Here is a tiny trained network, its code and every weight. The questions are about switching its units off for an input and a target symbol, where a switched-off unit gives its printed mean instead of its output.

import numpy as np


def w(rows, s, z=0):
    codes = np.array(rows[::2]) - 128.0
    scale = np.full(codes.shape[1], s)
    scale[-1] = z or s
    return codes * scale


def f(y):
    return np.maximum(y, 0)


def softmax(a):
    e = np.exp(a - a.max(-1, keepdims=True))
    return e / e.sum(-1, keepdims=True)


def log_softmax(a):
    a = a - a.max(-1, keepdims=True)
    return a - np.log(np.exp(a).sum(-1, keepdims=True))


def net(x, mask):
    ids = ['ΓΔΘΞαζηλσφψ'.index(c) for c in x.split()]
    T = len(ids)
    res = E[ids] + P[:T]
    u = 0
    for l in range(2):
        r = res
        for j in range(3):
            rows = slice(3 * j, 3 * j + 3)
            q, k, v = (r @ M[l][rows].T for M in (Q, K, V))
            z = softmax(np.where(np.tri(T) > 0, q @ k.T / 3**0.5, -1e9)) @ v
            o = O[l][rows]
            res = res + np.where(mask[u + j], z, o[:, -1]) @ o[:, :-1]
        u += 3
        y = f(res @ A[l][:, :-1].T + A[l][:, -1])
        res = res + np.where(mask[u : u + 4], y, B[l][:, -1]) @ B[l][:, :-1]
        u += 4
    return log_softmax(res[-1] @ U[:, :-1].T + U[:, -1])


Q, K, V, O, A, B = {}, {}, {}, {}, {}, {}
E = w([
[151,75,157,165,76],'Γ',
[120,99,168,201,93],'Δ',
[77,48,164,162,80],'Θ',
[123,132,155,236,114],'Ξ',
[88,91,60,216,127],'α',
[65,76,226,49,167],'ζ',
[43,142,222,119,201],'η',
[196,138,133,115,202],'λ',
[99,150,92,117,6],'σ',
[125,214,148,136,114],'φ',
[86,152,168,76,29],'ψ',
],0.017)
P = w([
[191,27,165,254,71],'0',
[160,59,165,237,86],'1',
[135,84,153,213,103],'2',
[111,98,143,168,128],'3',
[85,115,130,140,144],'4',
[54,134,113,105,169],'5',
[36,142,111,72,181],'6',
[5,140,101,29,200],'7',
],0.0077)
Q[0] = w([
[112,121,150,179,187],'L0H1',
[182,62,119,129,200],'L0H1',
[140,67,180,164,94],'L0H1',
[118,116,149,169,193],'L0H2',
[223,214,101,127,188],'L0H2',
[87,178,142,181,57],'L0H2',
[213,169,54,99,157],'L0H3',
[68,64,124,178,116],'L0H3',
[4,172,175,122,97],'L0H3',
],0.011)
K[0] = w([
[116,147,183,144,163],'L0H1',
[154,12,138,163,181],'L0H1',
[70,91,185,116,120],'L0H1',
[100,128,110,36,216],'L0H2',
[226,177,152,148,143],'L0H2',
[78,211,78,140,88],'L0H2',
[171,41,255,167,66],'L0H3',
[78,165,117,57,183],'L0H3',
[138,177,98,38,109],'L0H3',
],0.012)
V[0] = w([
[100,86,152,151,168],'L0H1',
[175,160,125,164,165],'L0H1',
[127,148,49,87,116],'L0H1',
[222,166,132,117,143],'L0H2',
[2,111,176,148,126],'L0H2',
[182,192,193,194,150],'L0H2',
[79,147,205,104,134],'L0H3',
[154,130,164,139,102],'L0H3',
[75,125,85,193,178],'L0H3',
],0.0096)
O[0] = w([
[160,100,150,117,178,191],'L0H1',
[43,139,132,182,160,94],'L0H1',
[92,173,157,40,48,18],'L0H1',
[2,16,145,78,131,29],'L0H2',
[225,170,110,156,190,255],'L0H2',
[6,98,167,124,141,127],'L0H2',
[200,228,149,151,100,150],'L0H3',
[86,212,158,58,152,151],'L0H3',
[76,159,48,193,241,169],'L0H3',
],0.0067,0.0084)
A[0] = w([
[208,109,49,254,85,252],'L0N1',
[142,115,87,196,41,90],'L0N2',
[137,135,206,44,50,135],'L0N3',
[117,120,254,58,243,113],'L0N4',
],0.0065,0.0038)
B[0] = w([
[172,94,178,85,143,253],'L0N1',
[210,108,121,196,121,152],'L0N2',
[168,176,192,227,130,141],'L0N3',
[246,99,25,207,102,150],'L0N4',
],0.011,0.019)
Q[1] = w([
[99,45,84,62,16],'L1H1',
[119,85,163,98,134],'L1H1',
[66,165,128,123,106],'L1H1',
[66,115,141,133,33],'L1H2',
[187,97,150,200,108],'L1H2',
[164,104,254,126,227],'L1H2',
[48,90,88,124,112],'L1H3',
[124,126,71,107,156],'L1H3',
[65,143,133,115,111],'L1H3',
],0.0094)
K[1] = w([
[176,88,151,159,71],'L1H1',
[146,135,110,178,165],'L1H1',
[132,48,116,167,108],'L1H1',
[180,111,145,237,110],'L1H2',
[115,255,122,82,89],'L1H2',
[131,184,56,90,166],'L1H2',
[107,45,94,17,152],'L1H3',
[108,130,79,115,152],'L1H3',
[75,147,88,72,196],'L1H3',
],0.0087)
V[1] = w([
[158,89,87,19,186],'L1H1',
[160,111,39,109,115],'L1H1',
[107,54,153,39,99],'L1H1',
[169,78,74,151,203],'L1H2',
[64,36,56,106,170],'L1H2',
[106,145,254,65,234],'L1H2',
[138,170,152,168,92],'L1H3',
[75,155,93,94,132],'L1H3',
[80,186,117,116,120],'L1H3',
],0.0088)
O[1] = w([
[153,81,103,109,127,105],'L1H1',
[151,124,129,166,142,119],'L1H1',
[162,98,151,85,127,62],'L1H1',
[141,173,110,124,156,194],'L1H2',
[92,121,92,81,153,51],'L1H2',
[104,144,252,110,172,125],'L1H2',
[107,108,97,117,133,180],'L1H3',
[157,136,126,151,119,5],'L1H3',
[131,122,159,167,134,39],'L1H3',
],0.013,0.025)
A[1] = w([
[9,96,112,125,143,170],'L1N1',
[93,135,190,71,122,199],'L1N2',
[143,161,86,156,145,255],'L1N3',
[117,113,137,91,175,152],'L1N4',
],0.012,0.0067)
B[1] = w([
[195,237,83,24,171,146],'L1N1',
[90,121,220,61,47,156],'L1N2',
[65,133,145,93,41,252],'L1N3',
[52,1,82,198,217,178],'L1N4',
],0.0074,0.021)
U = w([
[88,45,172,43,69,240],'Γ',
[32,91,198,129,139,154],'Δ',
[211,117,188,78,204,73],'Θ',
[77,171,191,94,195,157],'Ξ',
[88,87,120,229,253,136],'α',
[248,172,113,67,149,51],'ζ',
[129,232,116,194,219,42],'η',
[85,110,66,73,105,255],'λ',
[119,32,86,158,50,60],'σ',
[49,193,156,59,96,217],'φ',
[89,93,177,246,139,40],'ψ',
],0.0061,0.0048)

Each question gives the input, a string of symbols that net reads in full, and the target symbol t.
The units are the heads (3 rows each of Q, K, V and O) and the neurons (one row each of A and B). Each row of codes is followed by its name. A weight is (code - 128) times the scale printed after its matrix; where a second scale follows, it is the last column's (O, A, B and U).
mask holds one flag per unit, layer by layer, with each layer's heads first. A switched-off unit (its flag False) gives its mean, the last column of its rows in O or B, instead of its output. The means were averaged over made-up inputs and are rounded, as every weight is.
A unit's drop is (log p(t) with every unit on - log p(t) with that unit switched off) / (log p(t) with every unit on - log p(t) with every unit switched off).
The circuit of an input: a set's keep is (log p(t) with only the set's units on - log p(t) with every unit switched off) / (log p(t) with every unit on - log p(t) with every unit switched off). Starting from the 12 units with the biggest drops (on a tie, the unit counted first), units are removed one at a time, each time the one whose removal leaves the highest keep (on an exact tie, the one counted first), for as long as the keep stays at least 0.8.
circuit, biggest first: the units of the circuit, biggest drop first
unit that matters most: the unit with the biggest drop
top k neurons in layer l: the k neurons of layer l with the biggest drops, biggest first
heads that matter: for each layer, one digit per head in row order, 1 if its drop is at least 0.15 and else 0, layers parted by /
input ζ α λ ζ Δ ζ α Ξ, target ζ: heads that matter => 011 / 010
input Θ Θ ζ Ξ, target ζ: unit that matters most => L0N4
input α Θ Ξ ψ α, target ψ: circuit, biggest first => (L1H2, L0H3, L0N3)
input Γ Γ Δ Γ Δ, target Δ: circuit, biggest first => (L1H2, L0N4, L0H2)
input ζ ψ α ζ, target ψ: circuit, biggest first => (L0N4, L1H2, L0N3, L0H3)
input Γ Ξ Γ, target Ξ: heads that matter => 111 / 010
input η Θ Γ, target η: circuit, biggest first => (L0N4, L1H1, L0H3, L0H2)
input η Γ Γ Γ Δ η Γ Δ, target η: circuit, biggest first => (L0H3, L1H1, L0N1)
input λ Θ ψ Γ Θ, target ψ: circuit, biggest first => (L1H2, L0N3, L0H3, L0H1)
input Γ Γ Γ ζ Θ α Θ Δ, target α: circuit, biggest first => (L0H3, L1N4, L1H2, L1N3)
input Γ ζ σ α Γ Γ Θ, target Θ: circuit, biggest first => (L0H2, L0N2, L1H1, L1H2)
input ζ ψ α Ξ η σ α Γ, target σ: circuit, biggest first => (L1H2, L0H1)
input Δ Ξ Γ Γ λ, target λ: top 3 neurons in layer 0 => (L0N4, L0N1, L0N2)
input Δ α λ Γ Θ α Θ, target α: circuit, biggest first => (L0H3, L1N4, L1H2)
input σ ζ Γ, target σ: circuit, biggest first => (L1H2)
input Γ σ α, target σ: circuit, biggest first => (L1H2, L0H1)
input Γ Γ Γ Γ α ζ, target ζ: circuit, biggest first => (L0N4, L0H2)
input ζ η η α ψ, target ψ: circuit, biggest first => (L0N3, L1H2, L0H3, L0H1)
input ζ Θ Γ λ Δ, target λ: heads that matter => 010 / 010
input λ Γ η, target λ: heads that matter => 110 / 010
input σ α Θ Θ, target α: unit that matters most => L0N3
input φ Θ Ξ α ζ Γ, target Γ: heads that matter => 110 / 111
input ζ ζ α Γ, target ζ: heads that matter => 110 / 010
input Γ Δ α Θ η Ξ α Δ, target α: heads that matter => 101 / 110
input φ φ Ξ, target φ: top 2 neurons in layer 0 => (L0N1, L0N4)
input ζ α η ζ Θ λ Θ Γ, target λ: heads that matter => 011 / 010
input λ σ Γ Ξ, target σ: heads that matter => 110 / 010
input Γ Γ Γ Γ σ, target σ: heads that matter => 100 / 010
